Here is a tiny trained network, its code and every weight. The questions are about switching its units off for an input and a class, where a switched-off unit gives its printed mean instead of its output.

import numpy as np


def w(rows, s, z=0):
    codes = np.array(rows[::2]) - 128.0
    scale = np.full(codes.shape[1], s)
    scale[-1] = z or s
    return codes * scale


def f(y):
    return np.maximum(y, 0)


def log_softmax(a):
    a = a - a.max(-1, keepdims=True)
    return a - np.log(np.exp(a).sum(-1, keepdims=True))


def net(x, mask):
    res = np.array(x, float).reshape(1, 8) / 4 @ E
    y = f(res @ A[0][:, :-1].T + A[0][:, -1])
    res = res + np.where(mask, y, B[0][:, -1]) @ B[0][:, :-1]
    return log_softmax(res[-1] @ U[:, :-1].T + U[:, -1])


A, B = {}, {}
E = w([
[131,16,188,73,125,74,152],'x0',
[138,119,130,138,126,142,128],'x1',
[128,130,129,127,130,125,127],'x2',
[136,132,131,127,131,125,131],'x3',
[18,136,165,173,188,161,246],'x4',
[104,170,236,135,7,132,102],'x5',
[113,124,122,126,123,129,124],'x6',
[134,123,130,133,127,135,128],'x7',
],0.015)
A[0] = w([
[150,137,154,128,47,109,55,130],'N0',
[131,221,76,173,119,165,119,254],'N1',
[127,179,104,146,127,160,116,209],'N2',
[117,156,102,166,169,147,134,199],'N3',
[150,76,134,77,121,116,132,116],'N4',
[142,168,89,135,145,131,79,211],'N5',
[155,146,165,117,52,107,26,166],'N6',
[92,86,64,149,249,151,207,175],'N7',
[175,96,47,106,148,102,71,213],'N8',
[129,184,105,117,93,164,87,206],'N9',
[127,86,149,105,109,108,125,114],'N10',
[175,96,42,118,153,93,88,213],'N11',
[173,121,72,82,121,119,101,191],'N12',
[130,20,185,51,129,101,156,130],'N13',
[143,134,142,132,71,112,91,135],'N14',
[78,173,239,163,91,141,165,16],'N15',
[113,78,126,149,149,111,171,107],'N16',
[138,40,160,106,112,71,166,134],'N17',
[167,110,65,88,131,124,96,186],'N18',
],0.013,0.0074)
B[0] = w([
[191,161,133,102,151,89,101,218],'N0',
[141,230,40,140,98,184,182,230],'N1',
[120,189,100,115,98,163,128,187],'N2',
[122,166,79,113,141,148,152,183],'N3',
[128,94,191,124,128,90,126,178],'N4',
[128,154,103,128,84,150,140,194],'N5',
[220,179,138,73,115,91,99,241],'N6',
[132,148,62,126,216,123,62,252],'N7',
[49,80,178,168,53,172,188,240],'N8',
[167,172,106,106,75,143,140,199],'N9',
[120,109,195,120,138,85,110,167],'N10',
[59,84,154,183,75,172,167,235],'N11',
[115,113,162,146,82,153,154,211],'N12',
[109,11,197,133,170,57,94,229],'N13',
[168,138,127,115,119,62,88,184],'N14',
[33,30,169,187,20,221,209,212],'N15',
[106,91,119,128,175,104,113,170],'N16',
[104,27,137,141,158,59,98,207],'N17',
[91,89,166,144,85,184,148,211],'N18',
],0.011,0.023)
U = w([
[91,144,133,159,67,196,196,252],'0',
[71,70,199,172,101,125,154,191],'1',
[115,189,58,145,212,150,135,108],'2',
[104,101,120,134,245,91,98,61],'3',
[208,191,113,78,90,120,121,47],'4',
[193,117,195,72,136,66,84,31],'5',
],0.012,0.0035)

Each question gives the input, the list of numbers given to net, and the class t.
The units are the neurons (one row each of A and B). Each row of codes is followed by its name. A weight is (code - 128) times the scale printed after its matrix; where a second scale follows, it is the last column's (A, B and U).
mask holds one flag per neuron, in row order. A switched-off neuron (its flag False) gives its mean, the last column of its row in B, instead of its output. The means were averaged over made-up inputs and are rounded, as every weight is.
A unit's drop is (log p(t) with every unit on - log p(t) with that unit switched off) / (log p(t) with every unit on - log p(t) with every unit switched off).
The circuit of an input: a set's keep is (log p(t) with only the set's units on - log p(t) with every unit switched off) / (log p(t) with every unit on - log p(t) with every unit switched off). Starting from the 12 units with the biggest drops (on a tie, the unit counted first), units are removed one at a time, each time the one whose removal leaves the highest keep (on an exact tie, the one counted first), for as long as the keep stays at least 0.8.
circuit, biggest first: the units of the circuit, biggest drop first
top k neurons: the k neurons with the biggest drops, biggest first
drop of u: that unit's drop, to one decimal
input [-8,7,-1,0,2,-6,2,7], class 2: circuit, biggest first => (N7)
input [0,-1,-8,5,3,8,-3,-5], class 0: top 3 neurons => (N15 N13 N17)
input [-3,-6,6,-1,1,-7,2,-2], class 2: top 2 neurons => (N7 N15)
input [0,6,-8,-7,8,1,8,1], class 0: top 2 neurons => (N15 N13)
input [-8,8,-7,-8,0,2,8,-1], class 4: top 2 neurons => (N8 N11)
input [0,-1,8,2,-7,0,-8,-8], class 0: top 3 neurons => (N8 N11 N18)
input [5,5,2,-1,7,0,-6,4], class 3: top 3 neurons => (N7 N8 N11)
input [-2,-8,-4,-4,-8,1,-1,-1], class 4: top 3 neurons => (N6 N0 N15)
input [1,3,1,0,-2,1,-3,7], class 5: top 2 neurons => (N15 N1)
input [-1,-6,-4,-5,-5,0,2,5], class 0: top 4 neurons => (N8 N11 N7 N18)
input [2,-8,-3,-1,8,0,-1,-2], class 3: top 2 neurons => (N7 N8)
input [0,3,-5,2,0,-2,3,1], class 0: top 2 neurons => (N13 N17)
input [-4,7,5,7,2,-7,3,-3], class 2: drop of N7 => 1.0
input [1,-2,2,-3,-8,4,-4,6], class 5: drop of N1 => 0.2
input [1,-3,-1,-2,2,0,-5,8], class 3: drop of N15 => 0.1
